Here is a tiny trained network, its code and every weight. The questions are about switching its units off for an input and a class, where a switched-off unit gives its printed mean instead of its output.

import numpy as np


def w(rows, s, z=0):
    codes = np.array(rows[::2]) - 128.0
    scale = np.full(codes.shape[1], s)
    scale[-1] = z or s
    return codes * scale


def f(y):
    return y / 2 * (1 + np.tanh(0.7978845608 * (y + 0.044715 * y**3)))


def log_softmax(a):
    a = a - a.max(-1, keepdims=True)
    return a - np.log(np.exp(a).sum(-1, keepdims=True))


def net(x, mask):
    res = np.array(x, float).reshape(1, 5) / 4 @ E
    y = f(res @ A[0][:, :-1].T + A[0][:, -1])
    res = res + np.where(mask, y, B[0][:, -1]) @ B[0][:, :-1]
    return log_softmax(res[-1] @ U[:, :-1].T + U[:, -1])


A, B = {}, {}
E = w([
[252,142,95,110],'x0',
[104,142,11,178],'x1',
[159,160,191,253],'x2',
[127,126,127,128],'x3',
[128,125,131,131],'x4',
],0.0042)
A[0] = w([
[122,128,130,125,209],'n0',
[128,122,131,134,198],'n1',
[6,126,158,152,114],'n2',
[33,124,146,145,99],'n3',
[112,118,25,182,125],'n4',
[101,128,99,35,112],'n5',
[126,126,126,123,254],'n6',
[126,128,127,127,38],'n7',
[130,127,132,127,78],'n8',
[142,129,161,203,98],'n9',
[149,95,244,74,107],'n10',
[103,119,46,179,92],'n11',
[107,103,96,49,104],'n12',
[147,126,165,218,113],'n13',
[241,130,92,113,92],'n14',
[215,133,101,118,101],'n15',
[136,132,147,170,80],'n16',
[110,110,93,52,86],'n17',
[145,121,188,99,81],'n18',
[144,129,162,208,100],'n19',
],0.012,0.0058)
B[0] = w([
[141,130,157,182,199],'n0',
[132,128,145,170,188],'n1',
[235,76,164,93,192],'n2',
[191,88,148,87,157],'n3',
[150,226,155,109,185],'n4',
[157,124,57,176,170],'n5',
[145,133,180,222,252],'n6',
[129,129,96,67,93],'n7',
[126,131,113,101,103],'n8',
[149,123,58,132,153],'n9',
[155,252,139,108,199],'n10',
[136,198,128,73,151],'n11',
[156,126,60,161,159],'n12',
[159,125,51,160,176],'n13',
[204,68,164,81,177],'n14',
[175,84,157,98,158],'n15',
[136,126,80,105,118],'n16',
[150,126,53,136,147],'n17',
[131,178,117,84,131],'n18',
[152,123,54,138,159],'n19',
],0.034,0.0045)
U = w([
[137,109,20,155,77],'0',
[124,120,149,166,252],'1',
[122,123,153,158,253],'2',
[128,201,143,93,49],'3',
[164,49,162,80,37],'4',
[2,67,148,137,108],'5',
[50,79,102,61,62],'6',
],0.0069,0.0038)

Each question gives the input, the list of numbers given to net, and the class t.
The units are the neurons (one row each of A and B). Each row of codes is followed by its name. A weight is (code - 128) times the scale printed after its matrix; where a second scale follows, it is the last column's (A, B and U).
mask holds one flag per neuron, in row order. A switched-off neuron (its flag False) gives its mean, the last column of its row in B, instead of its output. The means were averaged over made-up inputs and are rounded, as every weight is.
A unit's drop is (log p(t) with every unit on - log p(t) with that unit switched off) / (log p(t) with every unit on - log p(t) with every unit switched off).
The circuit of an input: a set's keep is (log p(t) with only the set's units on - log p(t) with every unit switched off) / (log p(t) with every unit on - log p(t) with every unit switched off). Starting from the 12 units with the biggest drops (on a tie, the unit counted first), units are removed one at a time, each time the one whose removal leaves the highest keep (on an exact tie, the one counted first), for as long as the keep stays at least 0.8.
circuit, biggest first: the units of the circuit, biggest drop first
most important unit: the unit with the biggest drop
top k neurons: the k neurons with the biggest drops, biggest first
drop when u is switched off: that unit's drop, to one decimal
input [-7,-4,2,4,5], class 4: top 3 neurons -> n2; n3; n4
input [-8,-3,-7,7,3], class 4: top 3 neurons -> n2; n3; n13
input [-7,-4,8,-2,2], class 0: top neuron -> n13
input [-2,-5,-7,-2,-4], class 0: circuit, biggest first -> n5; n12
input [7,-1,7,-1,5], class 0: top 2 neurons -> n13; n19
input [6,-7,-8,-6,0], class 0: top 3 neurons -> n5; n12; n17
input [-8,4,1,-3,-2], class 4: top 2 neurons -> n2; n3
input [-6,-4,7,-6,-1], class 0: top 2 neurons -> n13; n19
input [-5,6,-4,-2,-5], class 3: top 2 neurons -> n4; n11
input [-7,0,-7,6,2], class 0: top 4 neurons -> n5; n12; n17; n14
input [5,7,7,1,5], class 0: top 3 neurons -> n13; n19; n9
input [4,-3,7,-1,6], class 0: circuit, biggest first -> n13; n19
input [-3,-5,-8,2,-1], class 0: top 3 neurons -> n5; n12; n17
input [8,0,-5,4,4], class 4: most important unit -> n14
input [8,6,-4,-1,-2], class 4: top 2 neurons -> n14; n15
input [7,-4,-2,-3,-4], class 4: top 3 neurons -> n14; n15; n4
input [8,7,-6,-2,5], class 4: top 4 neurons -> n14; n15; n10; n13
input [3,7,-2,4,5], class 3: drop when n11 is switched off -> 0.4
input [4,-8,-5,-1,3], class 3: drop when n4 is switched off -> -0.1
input [-7,-2,6,-3,-5], class 4: circuit, biggest first -> n2
input [7,0,0,4,-2], class 4: drop when n16 is switched off -> 0.0
input [3,-6,-2,-2,1], class 3: drop when n18 is switched off -> 0.3
